G: [123 108 131  86 188 169  53 128 120 139 144]
F: [134 149 131 108 138 147 128 133 159 109 102]
T: [131 141 131  53 188 169  86 148 208  78  73]
Table of tags by key:
[132] -> Q_173
[149] -> Q_208
[133] -> Q_384
[159] -> Q_597
[148] -> Q_783
[134] -> Q_174
join F 7:  -> Q_384
at: [ 53 188 169  86] -> T, 3

N: [198 184 198 200 184 140]
K: [103 189 179 201 143 130]
A: [224 171 132 127 143 140]
R: [151  75 106 110 148 140]
E: [119 154 198 200 184 129]
U: [103 179 189 169 180 139]
S: [166 172 170 169 180 124]
Table of tags by key:
[184] -> Q_751
[75] -> Q_55
[148] -> Q_725
[143] -> Q_987
join R 4:  -> Q_725
which: [198 184 198 200 184 140] -> N
at: [154 198 200 184] -> E, 1
at: [103 189 179] -> K, 0
which: [119 154 198 200 184 129] -> E

Z: [115 146 116 148  98 130 162 148]
W: [116 130  56 162 148 115  98  59]
L: [115  56 116 148  98 130 162 148]
which: [115 146 116 148  98 130 162 148] -> Z
key -> tag
[146] -> Q_851
[130] -> Q_760
[147] -> Q_749
join Z 1:  -> Q_851
at: [115  56 116 148  98 130 162] -> L, 0
which: [115  56 116 148  98 130 162 148] -> L
which: [116 130  56 162 148 115  98  59] -> W

D: [137 167 151 136 201 132]
Y: [143  86  81  77 151 119]
B: [ 95 144 129 129  92 177]
C: [ 88 127 135 148 107 171]
M: [ 91  92 162 170 112 139]
P: [119 103 104  68 124 101]
X: [169  83  87  75 160 159]
H: [ 98 148 128 121  86 176]
Q: [106  82 174 180  98 122]
J: [162  94 121  69 164 176]
Table of tags by key:
[94] -> Q_812
[83] -> Q_304
[137] -> Q_319
[144] -> Q_479
[82] -> Q_436
[103] -> Q_902
[167] -> Q_236
join D 1:  -> Q_236
which: [ 95 144 129 129  92 177] -> B
which: [ 91  92 162 170 112 139] -> M

bano: [150 121  62 149  83 181 158  79  96 138  90 111 170 148  71 111  86 137
  94  84 140 137]
tikor: [ 80 157 159 111 112 109 191 160 119 112 131  92 100 115  98  84 145 108
 128 155 158 119]
taf: [138  89 111 170  82 171 160  93 123 142  79  99 175 166  92 121 110 123
  97 113 145 149]
denor: [169  60 149  62 153 188  70  67 105 130 144 219 175  83 113 117  78 188
 130  74 104 151]
at: [138  90 111 170] -> bano, 9
at: [ 62 149] -> bano, 2
tags:
[78] -> Q_758
[109] -> Q_481
[145] -> Q_522
join tikor 16:  -> Q_522
which: [169  60 149  62 153 188  70  67 105 130 144 219 175  83 113 117  78 188
 130  74 104 151] -> denor
which: [138  89 111 170  82 171 160  93 123 142  79  99 175 166  92 121 110 123
  97 113 145 149] -> taf
at: [ 93 123 142] -> taf, 7

miku: [102 135 120 123 107 122 145 104 114 157 145 138 167 101 113  96 124 119]
fer: [136 115 135 141  91 126 119 115  99 146  92 143 101 115 117 133 156 116]
Zami: [164 121  53 143 122 138 111 137 114 101 132  57 132 145 151 111 116 130]
tovuk: [115 101  98 134 142 142  76 122 174 116 159  92 141  76 113 100  68  73]
Bom: [ 60 149 172 110 138 142 102 126  84 112  66 143  97  66  70 111 180  98]
Malor: [136 129 150 126 146 107 137 141 159 105 165 132 132 125 136 118 124 130]
tuz: [ 70 112 120 126 134 176 141 126  47 138  92 115 106 120 141 100 204 119]
at: [ 70 111] -> Bom, 14
tags:
[76] -> Q_779
[112] -> Q_846
[116] -> Q_632
[77] -> Q_934
[113] -> Q_803
[117] -> Q_234
join tovuk 9:  -> Q_632
which: [102 135 120 123 107 122 145 104 114 157 145 138 167 101 113  96 124 119] -> miku

Ponot: [155 161 121  94 135  57  62]
Bup: [121 161 155  62 144 180 115]
Nitog: [ 69 173 150  64 123 146 207]
Sem: [ 69 173 150  64 158  77 105]
fizu: [ 86  70 103  57 115 102 200]
sodu: [153 189 105  71 209  81 206]
kopu: [176 190  63 164 206 101  57]
Zade: [162 204 131 152  56  75 134]
Dul: [121 161 155 103  72 141 151]
which: [121 161 155 103  72 141 151] -> Dul
Table of tags by key:
[206] -> Q_811
[115] -> Q_618
[123] -> Q_964
[208] -> Q_589
[173] -> Q_327
[144] -> Q_704
[124] -> Q_694
[209] -> Q_401
join Nitog 4:  -> Q_964
at: [ 64 123] -> Nitog, 3

Mer: [122 124 123 138 131 141 107 139 127 121 124 115 137 126 142 118 124 132
 121 126 142 160 122 123]
baluk: [130 126 129 140 129 116 122 123 133 121 143 161 142 110 126 142  89 169
 117 151 131 120 132 171]
ton: [125 106 147 115 139 135 119 112 128 119 125 142 135 118 134 129 105 135
 116 139 127 127 133 149]
zupuz: [128 125 126 127 122 130 122 135 131 120 124 137 130 126 129 140 127 116
 122 123 120 125 123 120]
vevok: [135 116 137 127 127 145 121  84 133 121 143 161 142 110 126 142  89 169
 117 151 143 164 132 171]
tags:
[126] -> Q_293
[127] -> Q_843
[129] -> Q_641
[161] -> Q_848
[128] -> Q_829
join vevok 4:  -> Q_843
at: [135 116 139 127 127] -> ton, 17
at: [130 126 129 140 127 116 122 123] -> zupuz, 12
at: [142  89 169 117 151 131] -> baluk, 15
which: [135 116 137 127 127 145 121  84 133 121 143 161 142 110 126 142  89 169
 117 151 143 164 132 171] -> vevok
which: [128 125 126 127 122 130 122 135 131 120 124 137 130 126 129 140 127 116
 122 123 120 125 123 120] -> zupuz
which: [125 106 147 115 139 135 119 112 128 119 125 142 135 118 134 129 105 135
 116 139 127 127 133 149] -> ton

sepat: [ 85 120  45 184 141 116  98 146 114  49 200  89 106 116]
Fefe: [ 45 184 141 116  98 146 114  49 201  46 203  83 108 119]
rane: [ 85 120  45 184 141 116  98 146 116  46 200  89 108 119]
which: [ 85 120  45 184 141 116  98 146 114  49 200  89 106 116] -> sepat
at: [146 114  49 200  89 106 116] -> sepat, 7
at: [ 45 184 141 116  98 146 114  49 200] -> sepat, 2
at: [ 98 146 114  49 201  46 203] -> Fefe, 4
Table of tags by key:
[203] -> Q_115
[49] -> Q_340
[204] -> Q_455
[50] -> Q_898
[146] -> Q_665
[147] -> Q_97
join Fefe 7:  -> Q_340
at: [ 49 201  46] -> Fefe, 7

Geb: [ 91 179 121  74 130  73]
Derib: [128 101 109  98 161  89]
Togup: [132 175 184 195 120 116]
Vafe: [112 167 139  92 113  91]
Pono: [ 70 128 128 102 101 111]
vum: [125 138 143 198 130 131]
Zorak: [143 135 116 119 143 117]
sepa: [114 127  95  86 123  84]
Table of tags by key:
[101] -> Q_67
[127] -> Q_413
[86] -> Q_408
join sepa 1:  -> Q_413
which: [114 127  95  86 123  84] -> sepa
at: [128 102] -> Pono, 2

guluk: [ 79  45  32 132]
dama: [140 134 100 153]
Bevi: [ 56 184 168 180]
befez: [144  45  32 122]
at: [168 180] -> Bevi, 2
which: [ 79  45  32 132] -> guluk
at: [144  45  32] -> befez, 0

ruseg: [140 101 114 121  47 188  66 102]
Dok: [ 82 161 127 176 110 147  99 197]
Vuno: [175 201  48 158  60 106  80 105]
Lugu: [ 69  66  62 125 172 152 168 204]
Kiton: [106 201 158 175  48  60  80  77]
Lapi: [133 174 123  51 155  60 109  45]
Zum: [202 209  68 197 207 159  95 120]
Bet: [101 114  66  47 140 188 121  71]
tik: [202 209  68 197 207 159 130  54]
Gukal: [206  98  47 140  59 152 190 203]
at: [101 114  66  47 140 188 121] -> Bet, 0
at: [175 201  48 158  60 106  80] -> Vuno, 0
which: [202 209  68 197 207 159  95 120] -> Zum
tags:
[65] -> Q_46
[151] -> Q_912
[153] -> Q_727
[152] -> Q_526
[60] -> Q_53
[61] -> Q_658
[66] -> Q_539
join Lugu 5:  -> Q_526
at: [161 127 176] -> Dok, 1

dafos: [ 98  61  98 120]
fifog: [ 85 106 196 154]
vore: [205  84 124 115]
gup: [131 125 211 152]
Sop: [ 98  61  98 115]
dit: [ 90  75 163 137]
Seb: [ 98  61  98 133]
Mada: [ 90  75 182 145]
Pud: [139 129 206 158]
key -> tag
[152] -> Q_264
[210] -> Q_508
[211] -> Q_756
[98] -> Q_504
[153] -> Q_495
join gup 2:  -> Q_756
which: [ 98  61  98 115] -> Sop
at: [106 196 154] -> fifog, 1

Vilit: [ 96 191 199 142 173 119  38]
gare: [129  84 131 141  55  54 161]
fesab: [ 99  96 190 199 142  61 108]
at: [129  84 131] -> gare, 0
at: [ 96 190 199 142] -> fesab, 1
Table of tags by key:
[55] -> Q_198
[132] -> Q_944
[190] -> Q_736
[84] -> Q_377
[198] -> Q_121
[199] -> Q_967
[191] -> Q_982
[131] -> Q_138
join gare 2:  -> Q_138

lafiv: [124 170 124 121  77]
zale: [118 119  85  85 170]
Les: [ 52  64  81  96 147]
zof: [124 170 155 150 127]
supuz: [ 75 114 127 142  86]
nitis: [124 170 114 150 127]
vani: [104 142 114  86 127]
Table of tags by key:
[118] -> Q_445
[85] -> Q_958
[119] -> Q_3
[120] -> Q_111
[170] -> Q_297
join zale 1:  -> Q_3
at: [142 114  86 127] -> vani, 1
which: [124 170 155 150 127] -> zof
which: [124 170 114 150 127] -> nitis

zot: [109 135 120 103 128 137 196 129]
Gosez: [121 146 120 112 109 129 169 104]
Sul: [109 135 120 103 128 125 155 100]
Buga: [121 125 120 112 127 142 192 129]
which: [109 135 120 103 128 137 196 129] -> zot
which: [109 135 120 103 128 125 155 100] -> Sul
tags:
[129] -> Q_206
[135] -> Q_296
[130] -> Q_946
[137] -> Q_442
[136] -> Q_60
join zot 5:  -> Q_442

Goved: [143 106 126 121  92 141]
sasin: [145  75 129 114  85 149]
kidil: [130  54 126 139  56 132]
gokov: [137  89 127 112  96 153]
key -> tag
[114] -> Q_351
[113] -> Q_763
[139] -> Q_76
[140] -> Q_799
join sasin 3:  -> Q_351
at: [137  89 127] -> gokov, 0
at: [121  92 141] -> Goved, 3

Nor: [133 178 132 160]
nug: [178 133 115 151]
Keve: [103 154 109 155]
at: [103 154] -> Keve, 0
at: [178 132] -> Nor, 1
key -> tag
[103] -> Q_135
[155] -> Q_457
[115] -> Q_179
[109] -> Q_726
join Keve 2:  -> Q_726
which: [133 178 132 160] -> Nor
at: [178 133] -> nug, 0
which: [103 154 109 155] -> Keve

laf: [159 183 141 151 157  38 160 161]
momet: [117 162  62 106 104  87 115 128]
fiva: [159 183 141 151 135  38 160 161]
key -> tag
[88] -> Q_832
[87] -> Q_649
[159] -> Q_434
[117] -> Q_936
[116] -> Q_4
join momet 0:  -> Q_936
at: [159 183 141 151 135  38 160] -> fiva, 0
which: [159 183 141 151 135  38 160 161] -> fiva

